M =
[[ 125.61  -18.55  112.93    4.95   -0.68   51.97   71.96   -4.19   60.44
     3.65   18.30   22.51]
 [  74.61  -43.94   68.48   60.12    2.91   11.14   97.01  -40.82   61.05
    10.03   25.62   14.05]
 [  64.61  147.21   85.47    6.08   12.69   18.09   99.90  187.32   59.24
    -8.25  -44.06  -28.38]
 [  45.38  -41.62   25.32   37.14   13.98   40.37  -65.44  -61.46   29.57
    12.37  -17.44   19.33]
 [  92.77   35.51  106.11   17.82    6.03   24.62   17.91  -67.93   65.80
    44.16   33.43   28.88]
 [  67.80   -0.95   71.70   87.44   18.26    4.03   65.55  -16.73   78.57
   -21.19  -49.57   -8.40]
 [  87.56   -5.56   88.39   47.46   15.44   54.62   24.43 -105.37   95.40
    94.70  105.14   22.01]
 [ -36.37   99.48  -47.23   24.76  101.47  107.61  108.84   55.68   -9.48
    85.12  224.62  144.58]
 [  -6.30  112.67  -17.58  164.62   28.41  -30.27   76.43 -165.68  111.13
    11.06   70.08   56.07]
 [  15.22  150.09   33.82  101.59   52.83  -32.41    9.16    9.40   51.51
    35.46    0.84   69.77]
 [ 106.84  -45.63  126.91   42.35   12.69   10.32   79.32  -31.87   64.17
     7.96  -20.41    8.98]
 [  33.20   11.73   22.39   29.65   43.87   58.36   56.87    2.98   17.10
    72.47  125.35   80.00]
 [   2.03   83.84  114.84   -7.47  135.06   72.73   60.57  147.40  -27.58
    50.35  -12.45   47.07]]
Indices start at 1.
(1, 1)	125.61
(7, 9)	95.40
(3, 1)	64.61
(11, 1)	106.84
(7, 11)	105.14
(12, 3)	22.39
(6, 9)	78.57
(8, 9)	-9.48
(12, 9)	17.10
(2, 11)	25.62
(4, 11)	-17.44
(8, 12)	144.58
(4, 12)	19.33
(13, 1)	2.03
(2, 4)	60.12
(12, 8)	2.98
(10, 5)	52.83
(2, 1)	74.61
(13, 9)	-27.58
(3, 9)	59.24
(11, 9)	64.17
(11, 12)	8.98
(10, 2)	150.09
(3, 2)	147.21
(4, 4)	37.14
(3, 10)	-8.25
(3, 4)	6.08
(12, 2)	11.73
(3, 12)	-28.38
(2, 8)	-40.82
(9, 5)	28.41
(12, 1)	33.20
(7, 4)	47.46
(8, 8)	55.68
(4, 7)	-65.44
(8, 2)	99.48
(12, 7)	56.87
(9, 10)	11.06

m =
[[ 18  -8  -5  16  15  12 -10   9 -12  -1  19  26   5  -1   2 -11]
 [ 21  13 -16   9  15   6  16  28  40  15  19  10 -10  30 -38 -47]
 [-20  -2  18  15 -11   2   9  19   2   3 -18 -18   4  24  13  18]]
Rows and columns are counted from 1.
(1, 1) = 18
(3, 6) = 2
(3, 2) = -2
(1, 4) = 16
(3, 13) = 4
(1, 8) = 9
(2, 15) = -38
(1, 12) = 26
(3, 11) = -18
(3, 10) = 3
(1, 13) = 5
(1, 3) = -5
(3, 3) = 18
(2, 10) = 15
(1, 14) = -1
(2, 9) = 40
(3, 16) = 18
(3, 7) = 9

X =
[[ 202  470 -176  862 -153  -26]
 [ 240  315 -348  371 -523  200]]
Rows and columns are counted from 1.
row 1 col 1 -> 202
row 1 col 3 -> -176
row 2 col 4 -> 371
row 2 col 6 -> 200
